Below is a small trained network, with its code and all its weights. Each question gives an input and a class and asks what happens when units are switched off, that is, made to give their printed mean instead of their output.

import numpy as np


def w(rows, s, z=0):
    codes = np.array(rows[::2]) - 128.0
    scale = np.full(codes.shape[1], s)
    scale[-1] = z or s
    return codes * scale


def norm(h):
    return h / np.sqrt((h * h).mean(-1, keepdims=True) + 1e-5)


def f(y):
    return np.maximum(y, 0)


def log_softmax(a):
    a = a - a.max(-1, keepdims=True)
    return a - np.log(np.exp(a).sum(-1, keepdims=True))


def net(x, mask):
    res = np.array(x, float).reshape(1, 4) / 4 @ E
    u = 0
    for l in range(3):
        y = f(norm(res) @ A[l][:, :-1].T + A[l][:, -1])
        res = res + np.where(mask[u : u + 12], y, B[l][:, -1]) @ B[l][:, :-1]
        u += 12
    return log_softmax(norm(res)[-1] @ U[:, :-1].T + U[:, -1])


A, B = {}, {}
E = w([
[119,40,152,241],'x0',
[180,76,47,122],'x1',
[137,245,82,248],'x2',
[128,127,129,129],'x3',
],0.0013)
A[0] = w([
[173,213,103,107,141],'0.n1',
[176,142,164,249,99],'0.n2',
[68,137,206,154,30],'0.n3',
[120,54,109,209,103],'0.n4',
[53,2,161,138,109],'0.n5',
[170,104,63,125,143],'0.n6',
[100,170,119,129,104],'0.n7',
[145,128,77,147,3],'0.n8',
[51,104,186,117,160],'0.n9',
[99,150,102,34,224],'0.n10',
[82,122,79,156,37],'0.n11',
[102,125,134,54,146],'0.n12',
],0.0041,0.0013)
B[0] = w([
[215,215,209,182,224],'0.n1',
[46,25,117,34,229],'0.n2',
[150,115,157,207,170],'0.n3',
[114,98,150,1,217],'0.n4',
[247,176,184,185,234],'0.n5',
[171,104,22,135,187],'0.n6',
[177,96,209,93,165],'0.n7',
[149,217,62,145,143],'0.n8',
[119,216,183,227,197],'0.n9',
[63,54,87,246,253],'0.n10',
[113,179,91,88,140],'0.n11',
[27,105,63,174,206],'0.n12',
],0.0023,0.0024)
A[1] = w([
[155,157,218,153,128],'1.n1',
[32,130,151,99,69],'1.n2',
[130,96,114,148,186],'1.n3',
[195,132,79,110,25],'1.n4',
[254,150,148,89,254],'1.n5',
[63,138,123,103,72],'1.n6',
[10,157,109,131,95],'1.n7',
[66,190,182,140,214],'1.n8',
[109,169,99,147,191],'1.n9',
[26,88,163,147,18],'1.n10',
[229,123,112,42,164],'1.n11',
[53,76,32,151,103],'1.n12',
],0.0045,0.00076)
B[1] = w([
[113,199,107,45,233],'1.n1',
[96,79,76,211,191],'1.n2',
[140,127,120,98,183],'1.n3',
[119,189,130,167,174],'1.n4',
[68,119,92,222,211],'1.n5',
[134,124,229,181,162],'1.n6',
[113,49,113,175,211],'1.n7',
[111,68,116,76,246],'1.n8',
[95,85,58,126,189],'1.n9',
[73,139,98,163,225],'1.n10',
[129,121,189,232,184],'1.n11',
[193,153,123,2,252],'1.n12',
],0.0032,0.0024)
A[2] = w([
[144,117,208,115,94],'2.n1',
[95,203,125,45,28],'2.n2',
[120,78,119,102,113],'2.n3',
[149,133,101,56,151],'2.n4',
[154,104,98,133,196],'2.n5',
[204,70,115,191,127],'2.n6',
[115,187,92,28,177],'2.n7',
[135,107,157,127,138],'2.n8',
[142,159,236,85,63],'2.n9',
[63,137,187,170,181],'2.n10',
[196,119,82,3,85],'2.n11',
[121,111,242,35,249],'2.n12',
],0.0046,0.0018)
B[2] = w([
[132,178,89,141,160],'2.n1',
[29,161,246,67,164],'2.n2',
[108,183,127,106,188],'2.n3',
[187,168,109,59,184],'2.n4',
[146,130,150,144,208],'2.n5',
[123,139,226,94,205],'2.n6',
[124,136,253,71,219],'2.n7',
[102,130,110,153,156],'2.n8',
[136,233,50,225,165],'2.n9',
[135,56,83,88,254],'2.n10',
[239,97,43,63,215],'2.n11',
[167,192,81,168,221],'2.n12',
],0.004,0.0024)
U = w([
[19,13,64,140,192],'0',
[155,221,43,241,194],'1',
[247,115,78,15,174],'2',
[204,37,232,203,35],'3',
[42,221,212,29,3],'4',
],0.012,0.0026)

Each question gives the input, the list of numbers given to net, and the class t.
The units are the neurons (one row each of A and B). Each row of codes is followed by its name. A weight is (code - 128) times the scale printed after its matrix; where a second scale follows, it is the last column's (A, B and U).
mask holds one flag per neuron, layer by layer. A switched-off neuron (its flag False) gives its mean, the last column of its row in B, instead of its output. The means were averaged over made-up inputs and are rounded, as every weight is.
A unit's drop is (log p(t) with every unit on - log p(t) with that unit switched off) / (log p(t) with every unit on - log p(t) with every unit switched off).
The circuit of an input: a set's keep is (log p(t) with only the set's units on - log p(t) with every unit switched off) / (log p(t) with every unit on - log p(t) with every unit switched off). Starting from the 12 units with the biggest drops (on a tie, the unit counted first), units are removed one at a time, each time the one whose removal leaves the highest keep (on an exact tie, the one counted first), for as long as the keep stays at least 0.8.
circuit, biggest first: the units of the circuit, biggest drop first
top k neurons: the k neurons with the biggest drops, biggest first
k most important neurons of layer l: the k neurons of layer l with the biggest drops, biggest first
drop of u: that unit's drop, to one decimal
input [-8,1,2,-8], class 1: top 2 neurons : [0.n1, 1.n12]
input [8,-1,2,-1], class 0: circuit, biggest first : [0.n2]
input [1,3,4,-7], class 2: circuit, biggest first : [0.n2, 1.n12]
input [3,1,-1,6], class 3: top 3 neurons : [1.n5, 0.n5, 2.n6]
input [6,8,-1,6], class 3: top 3 neurons : [0.n5, 1.n11, 0.n10]
input [-8,-1,0,-4], class 0: top 2 neurons : [0.n5, 0.n12]
input [-7,0,1,4], class 4: 2 most important neurons of layer 1 : [1.n5, 1.n11]
input [2,8,-3,-4], class 3: top 3 neurons : [1.n11, 0.n5, 2.n6]
input [-8,0,7,8], class 4: 2 most important neurons of layer 0 : [0.n5, 0.n6]
input [0,-8,8,2], class 4: 3 most important neurons of layer 0 : [0.n10, 0.n12, 0.n1]
input [2,8,8,5], class 2: top 2 neurons : [0.n2, 0.n5]
input [-1,-8,0,-1], class 0: top 2 neurons : [0.n5, 1.n12]
input [2,4,7,0], class 2: top 2 neurons : [0.n2, 0.n5]
input [-6,0,-5,-3], class 0: top 2 neurons : [1.n2, 1.n7]
input [6,1,6,1], class 2: 2 most important neurons of layer 1 : [1.n12, 1.n5]
input [2,4,-2,0], class 3: top neuron : [2.n6]
input [-7,8,1,-5], class 1: 2 most important neurons of layer 2 : [2.n10, 2.n11]
input [2,8,-5,5], class 3: top 2 neurons : [0.n5, 1.n11]
input [7,7,2,3], class 2: 2 most important neurons of layer 0 : [0.n2, 0.n1]
input [5,2,1,-5], class 2: top 2 neurons : [0.n2, 0.n1]
input [-7,5,3,5], class 1: top neuron : [0.n1]
input [2,4,8,-2], class 2: drop of 0.n5 : 0.8
input [-1,-1,1,-5], class 4: drop of 1.n1 : 3.6
input [6,-1,-2,6], class 1: drop of 0.n5 : 0.8
input [8,-4,-8,2], class 1: drop of 1.n1 : 0.1
input [-8,-1,8,5], class 4: 2 most important neurons of layer 0 : [0.n5, 0.n6]
input [3,4,-3,1], class 3: top neuron : [2.n6]
